Here is a tiny trained network, its code and every weight. The questions are about switching its units off for an input and a class, where a switched-off unit gives its printed mean instead of its output.

import numpy as np


def w(rows, s, z=0):
    codes = np.array(rows[::2]) - 128.0
    scale = np.full(codes.shape[1], s)
    scale[-1] = z or s
    return codes * scale


def f(y):
    return y / 2 * (1 + np.tanh(0.7978845608 * (y + 0.044715 * y**3)))


def log_softmax(a):
    a = a - a.max(-1, keepdims=True)
    return a - np.log(np.exp(a).sum(-1, keepdims=True))


def net(x, mask):
    res = np.array(x, float).reshape(1, 8) / 4 @ E
    y = f(res @ A[0][:, :-1].T + A[0][:, -1])
    res = res + np.where(mask, y, B[0][:, -1]) @ B[0][:, :-1]
    return log_softmax(res[-1] @ U[:, :-1].T + U[:, -1])


A, B = {}, {}
E = w([
[129,128,128,127],'x0',
[136,117,4,201],'x1',
[131,132,128,125],'x2',
[88,46,89,46],'x3',
[2,179,132,155],'x4',
[128,128,129,127],'x5',
[126,127,131,127],'x6',
[147,228,59,56],'x7',
],0.0078)
A[0] = w([
[32,125,106,101,97],'neuron 0',
[254,107,173,97,62],'neuron 1',
[79,34,80,37,88],'neuron 2',
[222,88,123,105,32],'neuron 3',
[237,103,136,112,55],'neuron 4',
[108,31,164,210,60],'neuron 5',
[63,18,68,48,129],'neuron 6',
[196,99,81,151,37],'neuron 7',
[134,108,29,197,93],'neuron 8',
[9,180,157,147,93],'neuron 9',
[132,106,36,195,65],'neuron 10',
[165,194,163,214,6],'neuron 11',
[221,91,121,104,78],'neuron 12',
[111,33,162,220,139],'neuron 13',
[115,39,211,200,168],'neuron 14',
[128,102,28,198,102],'neuron 15',
],0.0066,0.002)
B[0] = w([
[127,87,87,207,190],'neuron 0',
[47,37,114,131,202],'neuron 1',
[229,200,196,250,228],'neuron 2',
[61,46,75,196,167],'neuron 3',
[45,42,82,164,178],'neuron 4',
[153,201,39,76,214],'neuron 5',
[225,175,161,228,254],'neuron 6',
[75,82,144,113,157],'neuron 7',
[111,112,230,55,216],'neuron 8',
[9,18,74,175,242],'neuron 9',
[115,74,245,49,201],'neuron 10',
[205,158,159,254,181],'neuron 11',
[52,58,47,196,175],'neuron 12',
[151,202,63,62,238],'neuron 13',
[159,180,80,50,253],'neuron 14',
[113,96,244,51,220],'neuron 15',
],0.0065,0.0037)
U = w([
[56,75,78,176,28],'0',
[209,154,170,223,26],'1',
[110,98,248,29,61],'2',
[154,184,25,44,103],'3',
[131,132,122,114,255],'4',
[135,130,128,118,239],'5',
],0.015,0.0044)

Each question gives the input, the list of numbers given to net, and the class t.
The units are the neurons (one row each of A and B). Each row of codes is followed by its name. A weight is (code - 128) times the scale printed after its matrix; where a second scale follows, it is the last column's (A, B and U).
mask holds one flag per neuron, in row order. A switched-off neuron (its flag False) gives its mean, the last column of its row in B, instead of its output. The means were averaged over made-up inputs and are rounded, as every weight is.
A unit's drop is (log p(t) with every unit on - log p(t) with that unit switched off) / (log p(t) with every unit on - log p(t) with every unit switched off).
The circuit of an input: a set's keep is (log p(t) with only the set's units on - log p(t) with every unit switched off) / (log p(t) with every unit on - log p(t) with every unit switched off). Starting from the 12 units with the biggest drops (on a tie, the unit counted first), units are removed one at a time, each time the one whose removal leaves the highest keep (on an exact tie, the one counted first), for as long as the keep stays at least 0.8.
units of the circuit, in order: the units of the circuit, biggest drop first
k most important neurons: the k neurons with the biggest drops, biggest first
drop of u: that unit's drop, to one decimal
input [7,-5,0,8,2,-4,8,0], class 1: units of the circuit, in order -> [neuron 2; neuron 6]
input [3,5,-1,-8,5,-1,3,8], class 1: units of the circuit, in order -> [neuron 11]
input [2,-4,-6,8,4,4,4,2], class 1: units of the circuit, in order -> [neuron 2; neuron 6]
input [2,6,8,8,3,-8,4,0], class 1: 2 most important neurons -> [neuron 6; neuron 2]
input [5,6,6,-2,-1,1,7,-8], class 3: units of the circuit, in order -> [neuron 5; neuron 13]
input [2,-5,3,-1,6,-2,3,6], class 0: units of the circuit, in order -> [neuron 9; neuron 14]
input [0,5,2,5,-6,5,3,3], class 0: 2 most important neurons -> [neuron 12; neuron 3]
input [1,4,-1,8,4,6,-4,8], class 1: 2 most important neurons -> [neuron 2; neuron 6]
input [-6,5,-4,-6,-1,-8,-6,-7], class 3: 3 most important neurons -> [neuron 13; neuron 5; neuron 14]
input [0,7,0,5,4,7,2,-7], class 2: 3 most important neurons -> [neuron 15; neuron 10; neuron 8]
input [4,-6,-2,1,3,4,8,-7], class 3: 3 most important neurons -> [neuron 14; neuron 5; neuron 13]
input [-8,-4,5,7,8,5,-7,8], class 0: 2 most important neurons -> [neuron 9; neuron 0]
input [8,-5,1,8,6,-5,7,2], class 1: 2 most important neurons -> [neuron 2; neuron 6]
input [-1,-3,8,5,8,5,-2,6], class 0: units of the circuit, in order -> [neuron 9]
input [2,7,-2,-4,1,1,2,-8], class 3: 3 most important neurons -> [neuron 5; neuron 13; neuron 14]
input [2,6,-4,5,-2,4,-5,6], class 2: drop of neuron 8 -> 0.2
input [1,6,4,-6,-7,-1,-7,1], class 0: drop of neuron 0 -> 0.0
input [1,3,4,8,-3,-4,-7,-3], class 1: drop of neuron 2 -> 0.3
